[128 = 0]
[118  54  95 159 108 120 149  43 180 115  93 132  60 147 102 207 101  73
 137  84 194 132 140 124 107 162  89 103  47 124 134 155 162  63 157 175
  97 228 142 191 221 230 138 148 102 126 200  95 160  75 176  72 179 180
 159  33 165 100 221 131 157 135 184  89 104 218 138 171  85 127 196 108
 105 173  47  31 142 158 145 110 134 161 202 144 149 133] : (32)
[130 142 115 143 141 106 249  93 108 155 126 159  72 149 162 101 156 124
 124 149  97 163  49 122 100 105 135  56  76  65 171 185 157 130 157 103
  96  46 115  72 145 147 198 180 105 110 108 113 128 141 154 103 157 118
  96 108 161  79 166 210 104 141 118 136 119 155 119 194 156 123 135 140
 120 105 147  78 117  83  95 184 149 122 159 111 136 131] : (32)
[148 144 136 161 139 124  99 192 142 115 159  91  95 135 151  81 149 112
 147 129 145 116 151 152  89 101  82 144 122 154 126 132 113 106 166 163
 160 105 135 133 115 165 121 100 139 188 161 107 114 158 156 154 153  73
 138 166 128 120 201  68  96 195 132 148 114  93  74 155 163  92 158 158
 100 113  90 130 110 162 189 143 152 121 130 140 117 122] : (41)
[ 95 136 124 127 141 141 105 112 106  88 150 149 104 145 119 137 143 133
 141 110 164 122 137 130 140 132 111 126 123 113 133 138  92 106  87 139
 139 128 130 111 142 113 123 159 142 136 148  91 101 140 144 110 139 122
 134 127 147 162 140  87 106 146 113 119 131 102 119 142 121  91 141 141
 109 130 104  91 113 103 128 154 116 127 148 131 118 136] : (41)
[137 133  99 127 120 131 168 139 146 131 154 131 112 145 156 112 118 128
 130 127 141 119 129 117 117 131 157 131  87 121 128 118 157 109 154 132
 116 114 124 163 146 110 131 105 140 140 134 119 129 121 152 134 161 118
 144  99 126 152 138 116 128 130 141 147 152 127  86 128  90 125 115 152
  86 127 120 132 121 143 148 144 118 141 122 128 117 129] : (41)
[123 140 119 128 115 118 100 172 144 100 141 127 122 104 148 101 157 113
 159 124 156 129 109 150  98 119  87 144 154 123 117 126 111 105 160 155
 118 161 133 150 125 135 126 132 141 139 133  78 132 138 128 143 173 108
 126 137 127 145 143 109 125 140 140 124  96 122 140 151 178 133 122 119
 131 112 131 130 140 166 112 113 144 118 113 138 124 130] : (41)
[134 157 148 129 129 120 147 127 118 130 116 151 137 136 131 122 105 128
 143 130 128 136 130 136  89 121 124 146 114 134 132 134 112 120  90 119
  92 118 141 130 135 126 147 138 137 157 134 108 119 120 143 129 130  98
 128 126 121 136 115 100 119 118 140 125 123  97 124 128 123 112 145 107
 126 140 119 133 135 125 149 131 132 108 146 133  99 135] : (41)
[160 137 146 148 107 146 167 178 132 113 132 160 104 158 114 106  83 104
 112 159 144 130 102 141  99 118 128 117 158 163 152 149 132  91 139 159
  85 126 101 219 104 112 146  79 126 160 150 105 138 109 145 127 186  97
 146  74 131 149 148 103  96 115 128 169 151 105 115 158 147 115 145 132
  85 135 129 138 118 127 123 180 132 106 118 167  98 115] : (32)
[127 143 121 143 124 120 118 102 118 128 131 133  90 142 138 119 129 123
 137 122 138 117 117 157 117 126 142 125 120 123 140 134 122 104  95 159
 111 255 126 154 145 127 137 146 155 134 118 136 131 118 145 112 146 137
 126 152 129 131 162 133 134 156 130 125 134 136 111 132 129 112 127 130
 105 117 137 109 139 111 165 145 136 124 100 124 124 106] : (41)
[138 153 138 109 134 138  72 128 140 112 121 129 111 138 157 133 100 106
 118 129 148 114 108 162 143  91 153 111 131 117 128 128 124  98 154 109
 126 204 136 137 151 115 121 101 112 145 127  95 162 139 118 115 133 126
 144  93 131 156 147  89 118 157 106 189  78  44 119 144 160 143 127 130
 121 128 146 126  93 106 150 119 136 101 128 128 120 117] : (41)
[148 133 105 141 114 137 111 168 143 144 147 142  57 171 111  87 102  91
 154 115 134 128 127 140 125 130 158 129 110 117 168 124 164  78 177 132
 133 119 160 191 156 105 146 138 139 166 148  94 127 126 158 133 159  79
 127  91 126 156 168 122 106 116 126 165 103 120  97 191 143 105 117 139
 110 139 108 107 137 108 154 154 131 119 154 175 149 139] : (41)
[125 120 133 136 135 119 132 153 127 158 110 132 128 159 157 129 164  81
 121 134 110 129 137 138 109 127 125 143 107 103 124 133 157 122 152 126
 110 184 118 117 143 134 138 121 151 126 122  92 130 115 121 108 152  98
 113 132 130 149 161 121 141 120 130 125 122 134 139 147  93 136 142 136
 137 117 120 129 142 107 153 141 123 132 119 141 136 125] : (41)
[123 125 152 112 182 108  93 179 137 127 150  68 138 106 188  98 127 195
 103 129 156 114 138 121  88  85 125 139 120 145  98 124  62  87  27 134
 129 135 103 100 142 203  81 117 165 172 146 167  82 167 116 174 172 154
 108 210 124  96 144 120 125 162 114  82  43 174 188 104 195  96 154 113
 141  99  77 150 139 129 160 104 183 100  75  98 157 104] : (32)
[ 33  55  37 108  73 184 199 203 117 157 135  92  48  35 206 171 185 151
 136 136  69 125  83 182 168  85  21 133 120  47 192 165  67  89   1 181
 150 179 173 111  99 248  99  59  86  41 152 202 215  97 117 143 174 105
 112 141 159 190 247  15  70 123 127 100  82  51 129  88  77 195 156  95
  19 107  56 117 160 183 165 143  11 102 176 105 103 110] : (32)
